Small tables with named rows and columns. After each table, cells are looked up by row and column.

sarope.tsv
	gim	dozabaz	geb	nen	gule	keneme	rimis	kevemin	seb	todon
rifo	-26	-3	-53	-47	-2	-43	-25	-12	-11	-34
rof	-29	-34	-11	-4	-31	50	-4	-22	-7	-3
kan	5	-38	-50	-19	-10	-37	-20	-3	-1	-4
sugi	-20	14	-18	-10	-12	9	1	-33	-26	-17
silasop	-24	-31	17	-30	-18	2	-20	13	-29	-43
gevez	-40	-28	-7	-13	-31	-31	-26	-8	-27	42
lovu	-5	-13	-39	-11	-14	-45	-30	0	-52	-33

sugi, rimis: 1
rifo, gule: -2
kan, todon: -4
rof, kevemin: -22
gevez, todon: 42
kan, keneme: -37
silasop, nen: -30
kan, dozabaz: -38
rof, todon: -3
silasop, gule: -18
sugi, gule: -12
lovu, rimis: -30
sugi, dozabaz: 14
sugi, nen: -10
kan, seb: -1
gevez, gule: -31

zudu =
	gud	pev	tunu	nekasir	vupupun	fatodiv	mazopo	sog
vomev	2.02	8.57	4.14	4.46	5.43	9.00	8.35	2.39
geg	2.23	8.66	4.20	4.56	5.51	9.19	8.39	2.43
nog	8.68	2.26	6.47	6.44	5.75	1.83	2.88	8.40
tov	2.29	8.70	4.51	4.72	5.53	9.21	8.33	2.66
pakoref	3.19	8.26	5.07	5.12	5.60	8.80	7.86	3.51
sobasa	2.61	8.50	4.69	4.87	5.58	8.95	8.08	3.02
zuf	8.84	2.20	6.78	6.61	5.76	1.79	2.79	8.60
vipopuf	7.86	3.68	6.10	5.91	5.42	3.91	4.36	7.47
nifika	3.23	8.32	5.04	5.07	5.57	8.92	7.94	3.54
tufufek	8.47	2.62	6.84	6.54	5.68	2.27	3.12	8.45
sevari	3.11	8.26	4.99	5.01	5.52	8.81	7.92	3.48

mazopo of pakoref: 7.86
nekasir of vomev: 4.46
mazopo of vipopuf: 4.36
gud of pakoref: 3.19
sog of tufufek: 8.45
nekasir of tufufek: 6.54
gud of nifika: 3.23
nekasir of pakoref: 5.12
gud of sevari: 3.11
gud of tov: 2.29
tunu of tov: 4.51

Table ran
,zulal,gizela,gutu,nisadu,fazeti,mafegos,zifeme,fefidak,biz
ruta,88250,40901,-1055,28036,26454,20887,-3545,2887,40151
ripi,73862,37555,3760,28544,26471,21088,2030,6339,37651
fon,-42615,54,38097,11167,13893,19984,40986,36747,1075
zez,65368,35473,6546,28288,25827,20716,5630,8852,35889
nutan,-51963,-1808,41277,12437,14245,19963,44850,39003,92
dadur,-50571,-1114,40928,13393,14985,20257,44350,38368,897
gura,-51938,-1473,41671,11725,14039,20126,45383,39284,-31
nufe,85284,39094,-554,25263,25282,21203,-3153,3713,37059
zubekik,-51678,-1683,41289,11929,14103,20076,44908,39057,-182
gefosod,33677,26806,16740,25749,23628,20592,17541,17216,27995

What is the gutu of zez in ran? 6546
What is the biz of zubekik in ran? -182
What is the gizela of nutan in ran? -1808
What is the zifeme of ripi in ran? 2030
What is the zifeme of nutan in ran? 44850
What is the biz of nutan in ran? 92
What is the biz of ripi in ran? 37651
What is the fazeti of gefosod in ran? 23628
What is the nisadu of gura in ran? 11725
What is the gutu of dadur in ran? 40928

lirasun
fields: fela, retut, zive
guzumil: [165, 120, 82]
guluta: [220, 191, 220]
fum: [39, 212, 141]
nado: [81, 83, 58]
luf: [172, 117, 80]
fizi: [234, 123, 26]
baragos: [117, 118, 102]
reb: [36, 118, 178]
mok: [126, 118, 116]
sofep: [139, 115, 108]
fozugot: [123, 116, 101]
bosizif: [43, 53, 15]
sadasun: [25, 118, 183]

luf, retut: 117
guzumil, zive: 82
nado, zive: 58
nado, fela: 81
baragos, zive: 102
reb, fela: 36
bosizif, zive: 15
guluta, retut: 191
fum, fela: 39
fizi, retut: 123
sofep, retut: 115
bosizif, retut: 53
baragos, retut: 118
baragos, fela: 117
sadasun, zive: 183
Which row has the largest fela? fizi

reze =
,raneg,dalis,rin,rudaz,vek,manan,dafanov,rup
pesefek,-82.837,-55.844,-87.175,-45.425,40.305,33.601,-24.367,36.624
lig,-53.996,3.712,-86.781,-12.256,74.680,-2.056,-62.123,11.908
pazu,20.688,62.057,10.346,-19.332,-33.479,-90.540,-13.693,11.728
fenode,17.135,30.025,-18.095,61.177,43.809,-3.302,-97.341,-90.919
nodefev,44.052,-71.058,27.621,-62.657,-37.704,63.748,34.556,-69.434
duv,-57.211,9.123,23.774,69.071,-67.975,-6.598,-46.106,-43.231
kul,-64.623,-1.692,-83.742,-5.471,-32.314,-86.149,-38.244,-45.060
dok,-45.428,-31.391,-84.431,-66.378,63.315,53.532,-10.401,29.900
nim,-73.469,-4.906,-85.970,-8.528,23.040,-94.169,-38.634,-8.830
pozuzog,18.838,-73.985,45.941,-41.021,-35.367,1.985,-14.495,-17.739

What is the rin of pazu in reze?
10.346
What is the rin of dok in reze?
-84.431
What is the dalis of pazu in reze?
62.057
What is the manan of pesefek in reze?
33.601
What is the rin of kul in reze?
-83.742
What is the vek of dok in reze?
63.315
What is the vek of pozuzog in reze?
-35.367
What is the dalis of fenode in reze?
30.025
What is the vek of kul in reze?
-32.314
What is the rup of fenode in reze?
-90.919
What is the raneg of nodefev in reze?
44.052
What is the vek of nim in reze?
23.040
What is the rup of lig in reze?
11.908
What is the manan of duv in reze?
-6.598
What is the raneg of pesefek in reze?
-82.837
Which row has the largest vek? lig

